Here is a tiny trained network, its code and every weight. The questions are about switching its units off for an input and a class, where a switched-off unit gives its printed mean instead of its output.

import numpy as np


def w(rows, s, z=0):
    codes = np.array(rows[::2]) - 128.0
    scale = np.full(codes.shape[1], s)
    scale[-1] = z or s
    return codes * scale


def f(y):
    return np.maximum(y, 0)


def log_softmax(a):
    a = a - a.max(-1, keepdims=True)
    return a - np.log(np.exp(a).sum(-1, keepdims=True))


def net(x, mask):
    res = np.array(x, float).reshape(1, 7) / 4 @ E
    y = f(res @ A[0][:, :-1].T + A[0][:, -1])
    res = res + np.where(mask, y, B[0][:, -1]) @ B[0][:, :-1]
    return log_softmax(res[-1] @ U[:, :-1].T + U[:, -1])


A, B = {}, {}
E = w([
[136,211,126,129,70],'x0',
[149,153,104,174,109],'x1',
[90,96,129,106,91],'x2',
[119,175,167,127,111],'x3',
[91,98,254,143,148],'x4',
[86,81,119,170,115],'x5',
[65,180,158,168,177],'x6',
],0.0097)
A[0] = w([
[167,51,124,102,146,116],'neuron 0',
[130,178,107,174,114,171],'neuron 1',
[146,48,103,159,160,98],'neuron 2',
[134,101,95,56,87,126],'neuron 3',
[181,112,144,200,156,251],'neuron 4',
[148,119,187,106,105,80],'neuron 5',
[125,54,117,143,125,129],'neuron 6',
[172,143,73,59,125,72],'neuron 7',
[7,115,131,150,49,132],'neuron 8',
[183,137,184,144,104,171],'neuron 9',
[132,125,88,108,175,178],'neuron 10',
[123,215,149,124,91,227],'neuron 11',
[134,98,111,124,143,44],'neuron 12',
[27,168,120,208,57,102],'neuron 13',
[177,122,101,93,110,93],'neuron 14',
[174,91,50,152,175,172],'neuron 15',
[153,171,129,143,157,145],'neuron 16',
[109,38,111,145,166,132],'neuron 17',
[177,150,197,115,130,247],'neuron 18',
[137,152,165,103,177,80],'neuron 19',
[148,94,96,139,163,121],'neuron 20',
[162,155,63,75,175,212],'neuron 21',
[163,95,149,164,148,244],'neuron 22',
],0.011,0.0033)
B[0] = w([
[100,81,211,53,28,199],'neuron 0',
[52,199,101,179,159,193],'neuron 1',
[40,51,180,64,31,191],'neuron 2',
[165,12,129,138,93,215],'neuron 3',
[23,188,194,109,122,184],'neuron 4',
[105,176,210,53,190,173],'neuron 5',
[83,73,164,55,78,189],'neuron 6',
[173,104,118,177,98,230],'neuron 7',
[125,85,29,81,58,230],'neuron 8',
[39,208,183,159,158,182],'neuron 9',
[160,150,203,156,104,187],'neuron 10',
[32,147,82,100,142,251],'neuron 11',
[74,28,176,34,130,145],'neuron 12',
[150,152,44,115,99,221],'neuron 13',
[177,87,115,188,92,195],'neuron 14',
[33,77,188,129,3,226],'neuron 15',
[92,233,146,202,157,175],'neuron 16',
[71,122,143,76,52,209],'neuron 17',
[40,181,220,226,151,220],'neuron 18',
[89,136,180,192,239,170],'neuron 19',
[118,53,212,167,75,171],'neuron 20',
[195,144,211,216,86,254],'neuron 21',
[58,175,213,72,189,183],'neuron 22',
],0.0056,0.0074)
U = w([
[67,205,76,106,141,36],'0',
[38,255,196,202,212,245],'1',
[103,182,13,130,95,156],'2',
[198,111,110,154,119,190],'3',
[38,116,147,84,114,221],'4',
[176,162,52,91,200,4],'5',
],0.0082,0.0038)

Each question gives the input, the list of numbers given to net, and the class t.
The units are the neurons (one row each of A and B). Each row of codes is followed by its name. A weight is (code - 128) times the scale printed after its matrix; where a second scale follows, it is the last column's (A, B and U).
mask holds one flag per neuron, in row order. A switched-off neuron (its flag False) gives its mean, the last column of its row in B, instead of its output. The means were averaged over made-up inputs and are rounded, as every weight is.
A unit's drop is (log p(t) with every unit on - log p(t) with that unit switched off) / (log p(t) with every unit on - log p(t) with every unit switched off).
The circuit of an input: a set's keep is (log p(t) with only the set's units on - log p(t) with every unit switched off) / (log p(t) with every unit on - log p(t) with every unit switched off). Starting from the 12 units with the biggest drops (on a tie, the unit counted first), units are removed one at a time, each time the one whose removal leaves the highest keep (on an exact tie, the one counted first), for as long as the keep stays at least 0.8.
circuit, biggest first: the units of the circuit, biggest drop first
unit that matters most: the unit with the biggest drop
top k neurons: the k neurons with the biggest drops, biggest first
drop of u: that unit's drop, to one decimal
input [2,2,7,-6,-4,7,4], class 2: circuit, biggest first => [neuron 13; neuron 8]
input [2,-6,-6,4,-3,-8,-7], class 1: unit that matters most => neuron 18
input [-3,5,-8,1,-5,-4,-3], class 1: circuit, biggest first => [neuron 4; neuron 16; neuron 8]
input [-7,-2,-2,0,-7,-7,-2], class 3: circuit, biggest first => [neuron 21; neuron 7]
input [5,4,5,7,0,0,4], class 2: circuit, biggest first => [neuron 13; neuron 8]
input [6,-4,4,6,-1,5,7], class 2: top 2 neurons => [neuron 8; neuron 13]
input [-1,8,-1,5,-4,7,7], class 2: top 3 neurons => [neuron 13; neuron 8; neuron 18]
input [-3,5,-8,-5,-2,-4,-8], class 4: top 2 neurons => [neuron 15; neuron 4]
input [5,-1,3,-8,-2,-5,-1], class 3: drop of neuron 21 => 0.1
input [4,-1,-3,-3,-4,5,-1], class 3: drop of neuron 17 => 0.1
input [8,5,5,3,1,2,2], class 2: drop of neuron 8 => 0.2
input [7,-8,5,-5,-2,2,-3], class 3: drop of neuron 3 => 0.1
